Below are the code and all the weights of a small trained network. Each question names an input and a target symbol and asks about switching units off, where a switched-off unit gives its printed mean instead of its output.

import numpy as np


def w(rows, s, z=0):
    codes = np.array(rows[::2]) - 128.0
    scale = np.full(codes.shape[1], s)
    scale[-1] = z or s
    return codes * scale


def f(y):
    return y / 2 * (1 + np.tanh(0.7978845608 * (y + 0.044715 * y**3)))


def softmax(a):
    e = np.exp(a - a.max(-1, keepdims=True))
    return e / e.sum(-1, keepdims=True)


def log_softmax(a):
    a = a - a.max(-1, keepdims=True)
    return a - np.log(np.exp(a).sum(-1, keepdims=True))


def net(x, mask):
    ids = ['Λβζημπψ'.index(c) for c in x.split()]
    T = len(ids)
    res = E[ids] + P[:T]
    u = 0
    for l in range(2):
        r = res
        for j in range(2):
            rows = slice(3 * j, 3 * j + 3)
            q, k, v = (r @ M[l][rows].T for M in (Q, K, V))
            z = softmax(np.where(np.tri(T) > 0, q @ k.T / 3**0.5, -1e9)) @ v
            o = O[l][rows]
            res = res + np.where(mask[u + j], z, o[:, -1]) @ o[:, :-1]
        u += 2
        y = f(res @ A[l][:, :-1].T + A[l][:, -1])
        res = res + np.where(mask[u : u + 4], y, B[l][:, -1]) @ B[l][:, :-1]
        u += 4
    return log_softmax(res[-1] @ U[:, :-1].T + U[:, -1])


Q, K, V, O, A, B = {}, {}, {}, {}, {}, {}
E = w([
[78,79,213],'Λ',
[59,125,81],'β',
[115,143,45],'ζ',
[171,140,55],'η',
[158,56,109],'μ',
[170,129,126],'π',
[9,92,79],'ψ',
],0.013)
P = w([
[214,254,16],'0',
[138,91,82],'1',
[145,96,74],'2',
[143,102,72],'3',
[149,99,82],'4',
[141,99,93],'5',
[136,101,91],'6',
[150,67,95],'7',
[153,97,104],'8',
[136,71,98],'9',
[170,65,98],'10',
[174,43,90],'11',
],0.0074)
Q[0] = w([
[100,59,85],'L0H1',
[98,104,130],'L0H1',
[137,130,3],'L0H1',
[199,131,147],'L0H2',
[114,196,149],'L0H2',
[86,254,156],'L0H2',
],0.019)
K[0] = w([
[160,168,198],'L0H1',
[120,123,194],'L0H1',
[169,252,75],'L0H1',
[78,136,61],'L0H2',
[154,68,117],'L0H2',
[182,24,111],'L0H2',
],0.021)
V[0] = w([
[151,74,248],'L0H1',
[153,94,134],'L0H1',
[9,90,97],'L0H1',
[240,131,143],'L0H2',
[171,55,166],'L0H2',
[81,214,206],'L0H2',
],0.011)
O[0] = w([
[175,225,55,7],'L0H1',
[147,127,118,122],'L0H1',
[111,69,56,73],'L0H1',
[165,187,170,132],'L0H2',
[251,128,121,84],'L0H2',
[135,166,49,69],'L0H2',
],0.011)
A[0] = w([
[143,59,96,159],'L0N1',
[145,128,12,93],'L0N2',
[94,93,64,81],'L0N3',
[191,134,157,3],'L0N4',
],0.011,0.0051)
B[0] = w([
[71,200,173,253],'L0N1',
[154,87,205,134],'L0N2',
[188,160,85,177],'L0N3',
[179,85,9,116],'L0N4',
],0.014,0.0057)
Q[1] = w([
[83,166,215],'L1H1',
[117,30,120],'L1H1',
[120,188,160],'L1H1',
[33,112,225],'L1H2',
[254,197,125],'L1H2',
[34,222,212],'L1H2',
],0.02)
K[1] = w([
[111,186,100],'L1H1',
[156,102,36],'L1H1',
[107,159,168],'L1H1',
[135,211,27],'L1H2',
[94,244,209],'L1H2',
[236,252,33],'L1H2',
],0.019)
V[1] = w([
[133,44,129],'L1H1',
[120,161,201],'L1H1',
[128,222,73],'L1H1',
[134,74,195],'L1H2',
[4,181,109],'L1H2',
[159,224,167],'L1H2',
],0.015)
O[1] = w([
[60,130,139,137],'L1H1',
[171,65,188,254],'L1H1',
[195,166,77,21],'L1H1',
[60,78,152,216],'L1H2',
[105,91,4,210],'L1H2',
[232,57,125,150],'L1H2',
],0.013,0.0096)
A[1] = w([
[253,74,5,173],'L1N1',
[30,154,242,253],'L1N2',
[224,51,111,156],'L1N3',
[65,245,51,199],'L1N4',
],0.0061,0.0041)
B[1] = w([
[93,201,203,146],'L1N1',
[221,228,68,251],'L1N2',
[92,140,1,163],'L1N3',
[183,59,185,159],'L1N4',
],0.009,0.03)
U = w([
[148,157,77,147],'Λ',
[102,98,113,3],'β',
[84,183,106,76],'ζ',
[92,114,181,109],'η',
[130,182,114,245],'μ',
[192,112,73,181],'π',
[184,191,2,147],'ψ',
],0.0099,0.0022)

Each question gives the input, a string of symbols that net reads in full, and the target symbol t.
The units are the heads (3 rows each of Q, K, V and O) and the neurons (one row each of A and B). Each row of codes is followed by its name. A weight is (code - 128) times the scale printed after its matrix; where a second scale follows, it is the last column's (O, A, B and U).
mask holds one flag per unit, layer by layer, with each layer's heads first. A switched-off unit (its flag False) gives its mean, the last column of its rows in O or B, instead of its output. The means were averaged over made-up inputs and are rounded, as every weight is.
A unit's drop is (log p(t) with every unit on - log p(t) with that unit switched off) / (log p(t) with every unit on - log p(t) with every unit switched off).
The circuit of an input: a set's keep is (log p(t) with only the set's units on - log p(t) with every unit switched off) / (log p(t) with every unit on - log p(t) with every unit switched off). Starting from all 12 units, units are removed one at a time, each time the one whose removal leaves the highest keep (on an exact tie, the one counted first), for as long as the keep stays at least 0.8.
circuit, biggest first: the units of the circuit, biggest drop first
top k neurons: the k neurons with the biggest drops, biggest first
top k neurons in layer l: the k neurons of layer l with the biggest drops, biggest first
heads that matter: for each layer, one digit per head in row order, 1 if its drop is at least 0.15 and else 0, layers parted by /
input β ψ ψ β μ, target β: circuit, biggest first	(L1N2; L1H2)
input μ π ζ η, target μ: top neuron in layer 0	(L0N1)
input β π ζ β ψ η, target β: heads that matter	11 / 01
input ψ π ψ ζ ψ π, target ψ: circuit, biggest first	(L0H2; L0N3; L1H2)
input π β η ψ ζ π π ψ π ψ η, target π: circuit, biggest first	(L0H1; L1H2)
input ζ ζ π ζ ψ ζ η π π ψ, target ζ: heads that matter	10 / 11
input μ π ψ π β μ π ζ, target μ: top 3 neurons	(L1N2; L0N4; L0N1)
input ψ β π β π η ψ η, target ψ: circuit, biggest first	(L1H2; L0N3)
input π ζ ψ β π η ψ, target π: circuit, biggest first	(L0H2; L1H2)
input μ π π ζ β ζ Λ, target μ: circuit, biggest first	(L0H2; L1H2; L0N4; L1N2)
input η η π π, target η: circuit, biggest first	(L0H1; L1H1)
input μ Λ ψ ψ η Λ π η, target μ: circuit, biggest first	(L0H2; L1H2; L0N1; L1N2)
input ζ ψ π ζ π μ π η β, target ζ: circuit, biggest first	(L1N2; L0H1; L1H2; L1H1)
input Λ β β, target ψ: circuit, biggest first	(L0H1)
input β ζ μ, target β: circuit, biggest first	(L1H2; L0H2; L1N4; L0H1)
input β ψ η Λ ψ π η ζ ψ ζ β ζ, target β: top 3 neurons in layer 0	(L0N1; L0N2; L0N3)
input β π ζ ζ π, target β: top 2 neurons	(L1N2; L1N4)
input β ζ π π ζ β ψ ζ ψ π ψ β, target β: top 2 neurons	(L1N2; L0N1)
input μ Λ π π Λ π π π ψ ζ π ψ, target μ: top 3 neurons in layer 0	(L0N2; L0N1; L0N4)
input ψ β β μ π Λ, target ψ: circuit, biggest first	(L1H2)
input β μ ψ μ ζ π, target β: circuit, biggest first	(L1N2; L1H2)
input μ ψ π μ ζ β π π β ψ, target μ: top 3 neurons	(L1N2; L0N4; L0N1)
input β ζ ψ ζ η ψ, target β: top 2 neurons	(L0N1; L1N2)
input μ β π ψ π μ β π π β, target μ: top 2 neurons	(L1N2; L0N4)
input π μ ψ μ ζ π β ψ ζ ζ π, target π: top 2 neurons	(L1N3; L1N1)
